Each row has a hidden value; after the row comes its tier, the name of the range that the value falls in. Each part has its own.
[-198 -151    1  -62   94 -160   83   43   18   99  -57  -43   55 -120
  -29   54 -125  -37   22   31   56   33 -111   43 -238  -13  -88 -128
   90  -17 -146   78   70  163   24 -213   17  -48 -114  235   80] : Zan
[-130   17 -161   43   97   50  142  -93   68  -58  184  -11  103 -122
 -119  254 -256  248   11   62  135   53 -117   72   92  -97  158  -27
  130    8    4  -21   88  197  -58 -198    1   64  -52  112  -47] : matu
[-179 -132   38 -169   58 -355    8   19   30  -90 -313  -21  401   12
  -91 -171  -40 -289  -58   43  -40  102  -56 -131 -290  -32  -82 -263
   25   97 -240  150  -47  -11  120 -215 -106 -149 -125  271   79] : vaz
[ -48   77  -86   69   67    7   53  -52   33   51   29    6   67  -30
  -25   27 -139   37    8    0   13  -13   59   58    2  -25  -11   40
   11   40   -2   47    8  106  -26  -42   39   94  -30  -34   69] : matu
[ -88   36    9   33   27  -64  141   17   19  -11   87   18  -25   29
    9  -11 -125  -13    1  -26  -20   24  156  -27   91   50  -83   -7
   60   35  -19  -21 -114  121  -47 -113    8   99    9   25   22] : voga
[  95   37  125  210   28  -32  -23  109 -120  263 -413  121 -170   35
  322 -420  106 -312   73 -229 -207  -73  175  149 -154  145 -264  -46
 -358  -88  116  191 -122   -8    3  385  104   57    9 -384   39] : matu
[ -83  242 -160  -30   63   -8  -12 -305   30   32  223  -88  317  -54
 -311  -96 -230   74 -268  248  -31 -129  223  -73 -138  -69 -102  225
  154   78  -96  -50   70    3   57  -65   13  103   20  169  394] : pobi
[-147 -104   98 -100  118 -306   63 -120 -143  -90  -29 -149  443 -213
 -203   34 -261  -83 -274  146  -78   37 -270 -175 -438  -61   97 -307
   69  -15 -344    8   50 -155  114   73 -207 -200  -57  370   21] : vaz
[ 134  -59   80  197  -81  -90 -248   -3  -45  -89 -274   -3  330   17
  -42   30 -236    0  -75  118  117 -175  -81  125  -10  -76  108 -221
 -130   14 -215  -23  178   43  -51  106 -128  165  -47  -94  -60] : sapur
[  49  164    2   88  -19  -61  -37  -45  -61   -4  -23  -24  162    9
   19  -80 -112 -110  -60  -13  -64  -70  117  -60  -36   12  -73   -7
  -96   53  -98    4  -22  -96  -30  195  -43   85   31 -142    7] : sapur
[ -66  -43   55   52   66 -112  142   39  -61   12   -5  -21   24  -17
   84   43 -126  -81  -27  -82  -79    8   60  -50  -26  103 -114  -61
   70    5 -136   39 -106   45  -35  -19  -29   66   26   21   14] : voga
[ -29    4  105   93   -9  -61   12  -16   65  -10  116  -14   37   10
 -167   43 -254  115  -68  148   73  -54   81   79   71  -88  152  -80
   -3   69  -22 -105  -16  178  -43 -113  -36  123  -41  132   23] : Zan
[-168  109  -33 -181   64 -235  130   62  159  -18  -27  -17  155  101
  -54  -97   38 -282  120  -79  -76  192  153 -178  -73  -56  -41  -23
    3  263  -35  160 -228  -10   51 -238   10  -93  -91  123   37] : Gozi
[-196  -90   12 -160   71 -289  184  118   40 -136   77 -103  199    8
  -10  257 -129 -153   69  -80    4  164  -56 -227  -56   28  -31 -157
  222  172 -317   69 -132    7  -20 -303 -108  -41  -60  242  -84] : voga
[-131  304 -144 -173   33 -124  127 -102  253 -148  382 -109  288  151
 -297  169 -151  -41   12   93    5  121  298 -263  174 -142  110  201
  219  414  -83   -5 -207   -4  -18 -381  -25   73  -20  212  132] : sapur
[ -56  -17  104   64   13 -111  131  102  -39   19  -34   40  -93   28
  116  -84  -75 -111   34 -102  -65   33  115  -15   34   91 -106 -109
  -50   -7  -23    7 -149   78  -45   13   -7   62    6  -48  -67] : voga
[  46  253   50   55  -66  -94   97  164  -24   19  -16   26 -105  158
  281 -141  100 -338  174 -284 -170   59  306 -179  142  128 -215   40
 -184  151    8   68 -279 -161  -99  218   14   70   72 -343 -173] : pobi
[ -50  -43  113  232  -42  104  183   78  -42   18  -13  211 -385  -71
  129 -224 -124  188   68  -44   72   39   14  248  247   14   79 -244
 -269 -252  370 -150  -49  300 -104  111   53   59   -5 -150 -302] : Zan
[-106   23   43  -50   39 -186  140   45   17  -52   26  -21   96   63
    5  -23  -84 -157   -5  -57  -79   74  146 -141    0   56  -94  -58
   74  116 -128   36 -181   18   -7 -125  -44   29   -6   83   22] : voga
[  11  128   30   27   33 -125   27  -41   61  -12 -133    6  213  125
  -29 -174  -36 -219  -45  -28 -144    6  236  -85    4   -3  -39   27
  -65  182  -25  114 -191  -45   24   -3  -17   46   16  -27  120] : sapur
[  89  111   -8  252   14  133   37  -44  -19   96  -23   50  -75    8
  107  -26 -123   58   -2  -55  -42 -122  161  142  163   42  -35   91
 -105  -23  111   13  -24  101 -103  154   64  192   77 -225   19] : pobi
[   4  108   78   68   30  -97   63  -32   -1   37 -132   38   85   71
   21 -264  -28 -194  -65  -43 -168   -2  214  -41  -27   30  -66  -20
 -138   73   51   76 -187  -32   23  108   -2   16   30  -57   75] : pobi
[  48    7  112   44  -57 -235  -51   31  -32 -202 -167   -2  332  162
  -14  -73 -140 -200  -97    4  -62  -30  162 -141   74   52  -37 -166
    4  136 -257   -8 -140  -58  -15  -14 -163  129   17  -29  -17] : voga
[-109   31   47  -30   92 -150  209  140  -16  159  -18  -24 -143   59
  222  -61   59 -301  112 -242 -192   70  233 -121  -86  182 -321   83
   48   97  -91  166 -255    1  -22  -40   77   33   25  -55   96] : voga
[ -50  -18   47   66    3  -83   62   35   28  -16  -44   35   29   43
    7  -42 -123  -30    4   -2    8   -5  111   31   72   17  -32  -79
   -6   34  -27   -3  -70  137  -39  -98  -11   96  -21   16    2] : Zan
[ -77   38  -55   23   60  -58   94   33   13   63  -80   -1   42  -33
  103    2  -29 -116   86 -109  -34   40   18   -9  -53   21 -101  -19
  -31   39  -27  121  -35   30  -31  -16   35   -3  -20  -46  -19] : sapur
[-199  -91  -53 -134  137 -219   59  -51   39   19 -113  -71  310 -125
 -141   23 -124 -101  -45   70   11   87 -167  -47 -330  -91   12 -150
   79   66 -183  146   55   41   94 -194  -40 -141 -131  293  111] : Gozi
[-166   10  -79 -135   68 -226   22  -63  -33    2 -203  -28  322  -65
  -35 -205  -17 -245  -75   14  -69   47  -13 -126 -320   10 -218 -106
   13   14 -178  137   22  -72  101  -49  -35 -123  -70  133  134] : pobi
[ -82   34  -40   38   95  -39  138   52   59   87  -29   22  -41    0
   77   19  -49  -69  114 -120  -41   78   56   36    2    8  -22    4
  -26   77   42  127 -106  105  -27  -73   63   29  -44  -43   -4] : matu
[ -65   41  -29   48   -8  -33   71  -65  146 -167   95   29  173   66
 -189   84 -228  142  -29  129  108   29   89   23  250 -117  202  -68
   64  122   36  -78  -48  195  -54 -270  -52  110  -29  139  -39] : vaz
[ 100   64  -38  244  -53   68    2   26 -186  -14  -45   36  -23   -1
  270   47 -136    1  -10 -141  -15 -161  121   34  160  198 -269   18
   -9 -133 -140  -49   48   12 -151  246  -17  272  115 -364  -74] : voga
[  47  129  -11  206   15  106   44   55   20  217 -183  153 -253   78
  221 -306   57 -108  132 -167  -91  -50  283  194  105   83 -191  106
 -246  -33  264  114 -117  157  -56  150  172  157   13 -352   59] : matu
[-104   28  -60   -6   79  -81   74  -17   68   19  -19    6  110  -14
  -58    0 -115  -24   29    1   12   58   23   19  -46  -49   22  -37
   13   80  -21   78  -34  106   11 -131   15   22  -74   62   47] : matu
[-107   18 -162   46  -11   12   94  -57    7 -193   48   38  180  -89
  -20  149 -196  167   21   30  162   47 -128    7  170  -52   63 -148
   59  -65  -27  -70  121  119  -87 -121  -65   43  -18   14 -207] : pobi
[ -47  -42   34  110  119  -20  164   19  -64   56   48  -54   -3 -165
   75  221 -179   53   27  -90  -27   44 -192   36  -72  -14  130 -127
  -26  -20  -48   60   -7   25  -60  109  -28  -33   -3   17 -153] : Gozi
[ -43  160   -1    4   53  -99  211  -30   30 -110   65   -5  136   99
   30  -27  -54 -156  -23 -117 -172  101  217 -199  149   53  -16   26
   30  168   -8   55 -286  -81  -30  -14  -50   19   79  -17  -34] : vaz
[-162  110 -129 -162  130 -160   48  -54  136  133  116 -163  239   -4
 -141  143  -78 -165   20   32  -41   18  128 -137 -242  -52 -141  203
  216  271 -236  177  -32    0   43 -281   57    8  -72  228  323] : sapur
[-185 -127  -25  -49   94 -129  177   82   93  -68  -61   14   82  -95
  -12  158 -113   13  143  -52   96  193 -233   24  -18 -106  185 -258
   -1   46    3   96  -18  156  -18 -235  -32 -123 -121  180 -217] : Gozi
[-139  160 -147 -101    0  -89   55  -65  126 -103  241  -76  226   12
 -181  161 -176   34   14   98  104   43   92 -130   62  -99   13   58
  162  181 -130  -42   15   53  -40 -265  -28   62  -48  154   37] : pobi
[ -68   71 -182    7  121  -17  -37 -189   19  109   12 -113  322  -86
 -126  113 -177    7 -124  107   -4 -133   52    5 -209  -20 -153  190
  197   78 -223  119  147   38   24 -114   39  107  -14  113  360] : sapur
[ -76  -51  160  -51   42 -261  102  334   57  216 -197  -36 -184  144
  308  -25  151 -468  291 -315 -152   95  194  -87 -129  142 -280  -18
  -65  220 -150  254 -275    7  -38  -92   79    3  -64  -80    0] : Zan

Next part:
[   5   90  393  233 -388  111 -155  -74 -216 -280  418  -19   65  135
 -176 -199   22  481 -187  138 -173   68  150 -307 -254 -121 -220 -342
  300  131 -297 -155   65  119    3  478  -77 -211  187  367  302] : moki
[ -58  -87  464  103 -359   12  -57 -242  -83  -26   70  -27  -64  112
   19 -120 -104  530 -246  150 -111  101 -148 -270 -216   -1 -408 -144
  367  128    2 -255  166    9  135  327 -261 -298 -112  329   -8] : Ger
[ 100    3  419  346 -382  173 -264   -9  -96 -162  326   17   32   89
 -239 -156   53  450 -309  327  -47   61  106 -210 -217  -33 -416 -398
  167   32 -366 -308   73  183  117  415  -55 -400  203  167  151] : Ger
[ -88 -198  239 -155  248   78  176 -311 -282  302   -8  177  173  -40
  228 -225  -57 -233   55  601  170   72  305  199   55 -266 -289  295
  238 -239  247 -139   81 -119  220  124  474    1  -83  238  209] : roz
[ -14 -198  511  427 -287   94    9 -266   -6 -258  141  -24  220  104
  -53 -120 -106  423 -144  221   45   19  190 -191 -421 -321 -274   82
  328  327 -190 -463   36 -157  342  345  -51  -85   11  181  338] : vurap
[ -87  -46  517   39 -336  147 -182 -252   58   -9  117    3  -96  135
   94 -146 -151  454 -246  281   35   23  -72 -193 -280   36 -449 -144
  239   16   -3 -442  279   96  161  454 -185 -363   16  247   -8] : siv
[  62  191  -36   92  118 -137  -49  409 -150  -75  184 -279  195 -114
   16 -117   68  -82 -128  162 -179   46  263  -58  199  249  -77 -360
  -11 -112   89  206  129  -57 -148  -88  138    8 -184 -145  -73] : moki
[-133  -22  334 -217  270  340  152 -312 -320   84  225  331  115   74
  192 -310    4 -407  234  599  230   -9  585  254  -61 -365 -178  185
  137 -371   85 -226  110 -152  155  227  638  -67  113  284  473] : vurap
[ -44  -69  372  228 -307  167   52 -121 -131 -368  480  100  -95  193
 -167 -155  149  356    8  -10  -97   22  226 -240 -355 -205 -166 -158
  159  229 -102 -205 -219  -32  147  254   -7  -62    6  369  464] : dus
[ 257    5  -48  235 -181 -287  167  220  233   41 -111 -188  170  -97
  -41    5 -161  280  136 -311 -164   26 -261 -286   49  121   83  226
  121   -3   94  329 -113  161  -76 -149 -194  -61 -191 -321  -37] : vurap
[ -25 -256  384   52 -262  312  152 -319  -52  -34   72  140 -220  107
   77   18 -185  315 -231  335  120  101   45 -110 -206  -91 -347  -24
  130   30  133 -386   76  -22  145  341 -121 -332  -55  251  178] : dus
[ -13  -99 -106  -11  129 -183  151  356 -219 -157  181 -261  205 -166
   70  -46   -3  -47   78   38 -218  124  304  -97  101  150  -49 -225
   87  114  245  313   10 -247 -135 -167   90  224 -376  -24   29] : siv
[ -91 -372  162 -106  210 -271  190 -318 -231  472 -186   -6  255 -132
  274 -182  -86   -9  -34  480   57  136    1   96  109 -178 -378  435
  387  -29  432   -8   13 -110  306    0  279  175 -333  244  -36] : moki
[ 270  291   34  194 -139   27   14  276  264  -46   67  -66   69    4
  -74  -70  -94   66   98 -127  -36  -81  -25 -175   45  148  125   23
  -89 -285  -85  139   13  277 -154   18    4 -292  111 -382   89] : roz
[ 253  284  -30  117  -92   -8  171  206  210   28    6  -51  -28   20
  -28  -35  -73   38   67 -184  -74  -56  -97 -193  127  135  206  132
  -66 -263   93  215  -86  257 -172  -38    7 -239   26 -286  109] : moki
[  40   47  420  273 -343  294  -77  -90 -230 -356  458  125   17  159
 -231 -179   57  336 -103  211  -71   53  311 -216 -289 -216 -207 -334
  197   59 -372 -235   -9   49   43  433   43 -286  241  314  450] : Ger
[ 300 -221  104  284 -230   78  -66 -160  -71  200  280  237  238 -103
  -85 -155 -228  194  164  380  243   64   32   60   57 -215 -254  116
  -83 -561 -294  207  -47  563  -11  255  113 -181  325 -211  217] : siv
[  25 -102 -151   -1  198 -132  322  282 -165  -43   96 -168   -5 -118
   91   23   76 -156    6   25 -139  104  216  -16  212  172  -16 -102
  -69    7  440  290 -152 -231  -76 -332  108  171 -475  -73   18] : dus
[-145 -285  249 -141  290  120  264 -337 -157  174  115  246   94   27
  243 -232   39 -311  248  457  242   -9  400  234  -92 -341 -225  436
  110 -141  350 -217 -122 -203  341   13  539  161 -165  222  373] : nasis
[ -23   46   39  151   44 -463  153   79  138   59 -272 -517  242 -167
  532   39 -481  141 -107 -122  -44   28 -225  -31  269  425  -97  -33
  -70 -262  503  316  535 -202 -149 -349 -533  178 -712 -536 -587] : nadeg
[ 212  114 -185 -276  105  -70  287  483  540  269 -483 -178 -156  -89
   35  123  -43  -95   70 -246 -181  -32 -259 -313   74  379  194  433
  147  182  522    9 -160   11  -51 -180  142 -346 -232 -285 -101] : moki
[-221 -113  247 -296  214  -86  153 -290 -299  203  142  118  121   31
  262 -319   52 -144  227  297   -6   45  233   72  -29 -213 -220  268
  332 -107  358    5    8 -155  177   76  395  189 -214  427  220] : nadeg
[ -93   71  521  282 -218  237   90 -291  -38 -381  338   81   34  261
  -37 -204   48  246  -37   83   16  -77  328 -190 -434 -358  -53   76
  231  237 -113 -460  -71 -151  259  369  100  -56   99  335  570] : nadeg
[ -73 -190  449  141 -246  204  129 -337    8 -127  128   89 -116  159
   68  -66  -98  332 -139  194   79   27   78 -152 -319 -181 -272   90
  195  167  108 -428   -2  -89  249  306  -80 -173  -80  278  271] : nasis
[-235   19  339 -238  242   27   63 -279 -177  106  288  197   78  121
  241 -403  157 -262  319  286   95  -79  356  151 -119 -240 -197  254
  167 -221  272 -138  -21 -119  248   67  505  159 -111  336  323] : siv
[  74  -94 -139  149  122 -370  128  339 -142   55  -32 -385  254 -215
   73   -5  -10   57 -180   91 -224  138   65 -111  242  229 -112 -129
  112  119  308  309    2 -151  -49 -236   -4  194 -445 -138 -189] : nadeg
[  -4   49   79  107   51 -216  194   88   54  -60 -186 -356  176 -138
  465   52 -482   10   -9  -38   15   42  -29   32  233  357  -90 -154
 -134 -371  361  272  557 -266 -212 -312 -436   25 -600 -529 -434] : Ger
[ -37 -486  193   25  319   78  289 -355  -63  350  -94  199  166  -82
  250 -119  -48 -293   63  658  372   28  311  314  -12 -333 -344  566
   48 -131  393 -310 -140 -169  469  -45  520  127 -209   24  236] : nasis
[ -98  110  476  -67 -297  274   49 -285 -221 -129  186  114 -204  210
   28 -140  -81  336 -204  192 -101   82   63 -238 -194  -75 -233 -216
  328   -9   -9 -274  199  -21  -14  453  -98 -398   53  482  227] : vurap
[ -66  330  165  133   54 -314   35   97  173  -99  -80 -435  217  -37
  501  -96 -381   17   13 -172  -20  -94  -55   -1  176  387   -3 -134
 -145 -410  335  218  600 -177 -181 -269 -408   99 -527 -527 -431] : moki
[ -64  317  175  182  113 -228  204   32  121 -173  -71 -345  171   12
  468  -75 -316  -89   59 -197    6 -104   56   36  156  254   92  -36
 -164 -371  360  182  463 -296 -129 -343 -315  134 -549 -484 -254] : vurap
[ 215   91 -111 -138 -130  104  251  224  154   62   17   40 -250  -20
   22   71 -156   49  148 -182  -74   42 -147 -187  152  260  104   12
 -125 -309  250  313  -70  251 -301  -55  -99 -325  -84 -209   28] : nasis
[ -39 -173  422  187 -261  184  103 -304  -46 -125  101   34  -26  119
   48  -53 -150  366 -218  257   53   59   94 -176 -279 -187 -258   44
  244  179   35 -394   59  -70  201  369  -86 -185  -22  265  257] : siv
[  80  -40 -100   49  115 -166   74  386 -234  -16   53 -269  220 -206
   25  -23  -31  -37 -110  203 -196  157  219  -65  228  226 -144 -313
   86  -25  151  290  121 -153 -157 -141   74   18 -303 -117 -122] : vurap
[  -8  140  -42    1  132 -207   41  384 -248 -130  190 -280  220 -113
   34 -137   77  -65    3   41 -278   86  278 -109  158  196  -36 -323
  128    4  147  311   98 -188 -167 -138  121  120 -293   -4  -21] : roz
[  -8 -229  388  152 -310  134   42 -286 -100  -23   20  -17   25   42
   59  -21 -254  461 -309  347   23  132   -2 -201 -204 -116 -350  -35
  315  146    4 -324  184   -3  130  437 -173 -255  -11  258  112] : nadeg
[-175 -142  316 -205  222  -15   11 -270  -40  289  124  170   39   45
  274 -323   88 -199  204  398  188  -52  182  201  -63 -114 -379  287
   93 -268  351 -207   15  -38  327    6  406   61 -193  174   89] : nasis
[ 185  -25  160   76 -173  159   91 -283  -63  177  363  393  -81   75
    1 -213  -83   52  317  146  221  -14  -15   85   68 -190 -126  176
 -177 -710  -65  239 -156  522  -46  119  125 -198  213  -61  300] : dus
[ -53  228  176  230   75 -407   29   59  297   -6 -183 -479  246  -61
  534  -73 -376   48  -49 -144   44 -118 -149   29  164  396  -77    6
 -171 -346  416  124  544 -177  -33 -345 -432  151 -615 -620 -520] : nadeg
[-138 -456  245 -161  182  -88   11 -229  -68  323   18   95  205 -112
  270 -223  -73  -77  195  508  200   60  169  186  -91 -128 -513  302
  189 -106  320 -170   65 -100  351   24  323  123 -266  114    0] : nasis
[ 261 -101   10  165 -198 -125  215 -303 -222  359  111  188   66  -49
    4 -117 -184  250   39  154   48  126 -251  -50  276 -179  -84  267
   66 -529   38  460 -170  534 -103  113  -21  -97   97   18  143] : nadeg
[ -35  304  196  245   98 -256   56   81  215 -114 -102 -401  253  -30
  467  -89 -344  -57  -14  -91   60 -126   30   61  145  311   -7  -64
 -192 -394  291   95  546 -220  -78 -294 -316   91 -494 -596 -361] : roz
[ 322  292   22  157 -112  112   10  220  329  133  -57  -22  -19  -13
   -9  -20 -175    6  -38   46   87  -83 -107  -91  157  218   63   59
 -196 -473  -18   61   95  390 -159   53   10 -452  163 -486  -26] : moki
[ 213  208 -158 -335  130   38  333  442  516  299 -510 -104 -263  -37
   38  128  -19 -172   27 -206 -160  -44 -247 -285  115  381  224  422
  124   89  545  -40 -143   14  -77 -160  189 -467 -186 -245  -71] : roz

New part:
[ 245  271   62 -344   18  -68   77  261  -11    7  171 -192   71 -156
 -221  -43 -118 -144  -19   57  -43   87  305  -19    2  226 -123 -251
 -293  -30   -9   31 -111 -107  194  -18   21  -33   86 -103   54] : <68>
[-347 -324  -72  511   54  -41  162  -77 -440  467 -540  622   36 -149
   91 -108  -25   -3  207  413 -141   11 -158  133 -282 -499  116  250
  208 -224  421  200   14  335  136  172  -88  611 -121   93 -377] : <57>
[-139  165   45  265 -449   87   17 -135  203 -142  -48  -65  129  -32
   34  117  313 -100   82 -153   38   87  -92   14   27   94    2  119
  -84  414   50 -264  114   38   59   11 -117 -214  -14 -115  135] : <59>
[ 190  220  223  133  160  -97 -125  324  -56  -61  -62  -83  182 -291
    7 -445 -302 -393  407   30   94  -23  435  -31  162   89  -80  304
  -58  191   45 -158  112  -97  -70  381  200  -21 -409  454  -63] : <63>
[-169 -125   51  358 -252 -104    2 -396  353 -212   64  -11  -98   65
   47  144  133   87  210 -108  321   -1 -318  264  125   24  -43  144
  -92  367  -34 -126  170  103  -73 -219 -141 -178  -19 -134  210] : <64>
[-103   99 -123  221 -390  115  184   85 -147  243 -490  210  230 -344
  173  -45  391  -95  141  239 -134   97  200  105  -54 -163  145   40
  -43   50  298   40   39  145  164  125   22  239  -86   70  -49] : <70>
[  47  240  229   22 -249   60   18  188  146  -64  119 -189   56   67
 -179  138   80  -76  -74 -110  -58   30  -59    5  163  319   43  -53
 -256  331 -126 -223   82  -24   27   -7 -130 -212   90  -26   68] : <57>
[ 192 -145  223 -118  111 -106 -239  -47  -20  202    5  186 -161   20
  -15  100 -108 -156  -90  -65  427    9   82 -231   10   58  132 -125
    2 -504 -357   -9 -150 -315  -68 -165   88  129 -306 -167 -118] : <68>
[ 265 -103  192  136  -10  -30 -198  -61  344 -104  195 -108 -118  171
 -208  -65  103  -23  191   89   65  -64 -190  127  321  180   99   76
 -223  163 -202  -52  184  104  -80  -49  -63 -112  -82   74   24] : <66>
[ 217 -158  125 -177  233 -195 -168 -151  203 -103  278   38 -120  324
 -515  270 -110   53  -58  -71   51  146   12 -138  200  284  136 -206
  -66 -456 -255  311 -190 -313   80 -307  -23  -51  -48 -397 -133] : <66>
[ 426   82  -78   56   44  -79 -246 -146  415 -395  151 -164  219  -60
 -343 -284  214 -276  526   99 -145  140  377   -4  349  125   39  189
  -73   58   95  202  109  -81  110  159  182 -245 -304   54   -8] : <70>
[-149   51  175  324 -308  -46    0 -254  218 -162  101  -40   24 -142
   82   49  129 -105  121 -118  256  -59 -209   86   42   14  -21  190
  -83  432  -35 -344  232   79 -122   -3 -102 -221 -119  -53   82] : <57>
[  73 -102  -59  114 -117  -86   -2  -65    2  152  -47   63  -45 -183
   81 -236  113   63  162  241   71   13   -7   -1  -67 -116  -12   79
 -100  -71   84  -39   26  159   24   71   58  243 -127  -70  -29] : <68>
[  79  241  296  -60 -220  -92   96   36  166 -143  302 -262   45 -333
  -62   13   36  -69  -63  -66  176 -100   62   34  166  281   14  -71
 -301  320 -165 -321  168  -56 -152  -32  -29 -237  -80  -58   61] : <66>
[ 411  106  -88  106 -259  203 -351  154  125   85 -268  -84  111 -153
  218 -509  425 -261  369  114   14   94  373 -237  100   21   53  220
  -61    5   -8 -190    1   25   96  317  225  125 -421  232   92] : <70>
[ -46   -5  227 -170  139 -155  152 -206  145 -171  270  108   13  191
 -641  677 -100  -56 -218 -110  -38   86  -94  171  178  268  165 -389
 -138 -176 -121  363  -70 -249  156 -471 -257 -250  227 -429 -159] : <64>
[ -30 -203  -80  343  -66  -62  -97  -27  -61  175 -169  126  -64   15
   79 -351   65  182  248  190  -47   77  -65 -128  -58  -91    9  293
   44  -80  134  -52  -33  182   21  186   57  373 -217  -13  -88] : <63>
[ -49   26 -109   99   40   22  215  273 -290  298 -328  172   78 -140
  -30 -196  -76  -36  205  359 -258   69  110  235 -151 -154  -99   -5
 -133   31  375  188  -53  295  301  135  -78  395  135  167  -65] : <64>
[ 167 -149  -88  211   13 -101  -26  103  -11  182 -149  120   37  -73
  -94 -348   84   67  319  425 -207   49   54   53  101 -120  101  194
  -84 -127  185  175   82  226   38  230  121  327 -148  126 -173] : <70>
[-214  185  186  102 -230  -48  200 -154    9 -111   32   36  153 -319
  -63  255   71 -163  -54 -127  128   -4   55   86  -13   76   35  -61
  -78  238   57 -144   83  -81   21 -108 -130 -180  -45 -162  -29] : <63>
[  19   12  266  -41   11  -71 -162   91  115   51   55   57 -139  415
 -162  386 -258 -160 -126 -278  335   96 -170  -49   66  224   -1 -125
  -98  -86 -356  -55 -101 -296   17 -234 -101 -159   55 -141   78] : <59>
[ 354  184   97 -311  -20  183 -152  268   93  136 -142   22    2  236
 -187  284   69 -415  -31  -38   85  117  168  102   94  170   28 -368
 -251 -125 -204  159 -132 -172  319 -205  -90 -111  145   39  138] : <70>
[ 112 -330 -216  245  413  -99 -139  -92 -125  135 -209  346  -17  183
 -273 -333 -152  -68  488  381 -262  148   51   65  -99 -292  -66  222
  134 -343  356  469 -117  225  323  150   11  438 -117   59 -246] : <63>
[ 209  187   76  -48 -250  -23  -55  122  260 -101  151 -311  -20  -61
   26 -146   99  -10  120  -33  150   29   67   34  158  257 -100   -6
 -309  294 -129 -240   68    5  -12    6   34 -145  -22    4  254] : <68>
[  -1  109  -91  110  -73  -22  117 -203  -39 -129   16   22  225 -457
 -109 -240  198 -161  258  168 -184   49  277    6 -107  -99  -65   88
  -21  119  363   20   38  144  204  142  -15   58 -162 -102 -115] : <64>
[-174 -203   18  463 -246   28  -91 -276   88   61 -200  271   23  123
  -26   89  302   16  128   37  -23   75 -253  -51   11 -114  193  242
  119    9   65  -39   78  100   10   23  -97   99 -158 -136 -144] : <59>
[  32   20  -79  282 -149   93  113  243  -57  202 -354   70   91 -111
   64 -292  160  -30  348  372 -238   12   22  315   67 -111   -1  163
 -184  281  307   54  139  390  163  212  -46  269   42  344   27] : <66>
[-159  146  340   99   -5 -273  106 -286  123 -312  328   29  173 -306
 -266  278 -192 -290    3 -199  246  -43   58    8   88   93   45   49
   -5  156  -58 -121  178 -263 -162  -65  -38 -386 -201 -202 -179] : <59>
[  -9   95  252  -51   23  -72  -73  314 -270  316 -182   96  -89 -134
  253  -66 -357 -188  -71 -138  454    3  191 -183 -141   70  -79  -25
  -47 -173 -218 -259 -161 -247  -57   32   93  205 -239   92   24] : <63>
[ -14  -96   43   22  -40  -67 -157  -22  136   44    2   99 -118  539
 -256  344  -76   48  -81 -196   93  234 -187 -143   20  193   26  -86
  -19 -229 -197  117 -211 -232  146 -228  -94  -22  103 -340   39] : <59>
[ 355 -142   19 -261  541  -79 -261  -25  -27   49  235  206  -67  436
 -663   92 -292 -314   69  132 -225  170   26 -155 -112  -13  -65 -193
   -7 -542  -15  453 -242 -103  404  -77 -103   87   95 -255 -291] : <59>
[ -25  125  144   36 -355   25  105 -178  122   26  -10   40   40 -334
  144  215  239 -246  -36    6  329  -88  -67  199  -28  -71   32 -141
 -202  237  -68 -212  183   50  -16 -155 -102 -165  -12  -80  101] : <70>
[-257 -171 -237  365  -98  -50   70 -275 -154   77 -377  361  155 -104
  -37  -49  207   67  248  117 -163  228  139  -90 -163 -213   80  196
  247 -240  392  248 -158   31  237   48    9  332 -206 -232 -188] : <63>
[-181  -20  153  236  -91    2  -33   64  -59  161 -328  252  -13  157
   80  245 -122 -187   62 -140  277   79  -73   93   -6  -16   40   54
   32   15  -70  -27  -38 -127   49  -95  -80   40  -64   69   34] : <57>
[ 183   51   87 -175  144  -82 -141  184   -6   54  112  -55  -82  225
 -233    1 -243  -55   -8  -84   57  149  114 -183   -9  230  -94 -114
 -116 -215 -148   48 -221 -198  159  -61    8   57   -7 -158   13] : <63>
[ 132  106   86  176 -195   24  -97  128  212  -80   -7 -202    4    2
   42 -221   99  -22  248   -4   64   19   26   71  202  200  -45  162
 -208  353  -46 -212  109   86  -19   98    9  -63 -103  167  182] : <64>
[ -98  116  278  132 -178   -1  124 -108 -103   45   57   79  113 -490
    8   17  130 -190  -74   46   83 -140   39  -26  -45  -11  123   10
  -78  160   21 -279  163   51  -83   56  -92  -12 -205  -42 -201] : <63>
[-287   82  258  101 -387   28  100   97 -254  386 -216  127 -138 -263
  482  144  -40  -20 -295 -177  546  -80 -141 -109 -278  -12  -28  -74
  -89   76 -213 -526  -50  -64 -127 -101  -83  185  -98  -95  106] : <63>
[  12  -35  334  -72   64  -50  -92  -30   99   46  145  120 -145  335
 -301  504 -185 -163 -222 -199  249   15 -248   23   81  200   96 -232
 -119 -116 -344   15  -48 -224   29 -324 -205 -170  103 -211  -51] : <57>
[-155   59   76  -43   19 -100  311  -30 -223  140  -73  214  105 -330
 -159  199  -74 -113  -60  170  -34    5  101  192 -136  -91   20 -209
 -103  -86  205  168  -25   35  171 -124 -130  137   88 -149 -172] : <66>
[ 206  -18  -64   20 -161  -84  -27 -115  181  -82  226 -157   32 -146
 -209 -250  293  183  118  208 -208   69   65 -146  100  133   67   46
 -167  -32   66  -16   26  110   40   82   56   79 -113 -250  -76] : <68>
[-375  -74  330  488 -387 -211   35  -18  -58  216 -100  104 -121 -226
  492  -56 -150  115  -43 -133  600 -132 -315  -97  -60  -53   37  361
    1  247 -219 -619  209  -18 -478  121   67  102 -321   46   15] : <59>
[ -77   47  170   31 -113   63  -73  218 -170  303 -420  212  -60   50
  245  199 -109 -199  -60 -201  429   84  138  -39  -52   74   38 -100
   -5 -173 -201  -93 -195 -273   62 -151   -2  154 -150   66  111] : <64>
[ 106 -118  -18   23  216  -89 -131  182 -200  264 -193  169  -94   74
   10 -243 -264  -51  182  114  102  112  160 -120 -123  -50  -96   61
   15 -334   27  111 -214  -46  149   76   89  377 -166   38  -62] : <64>
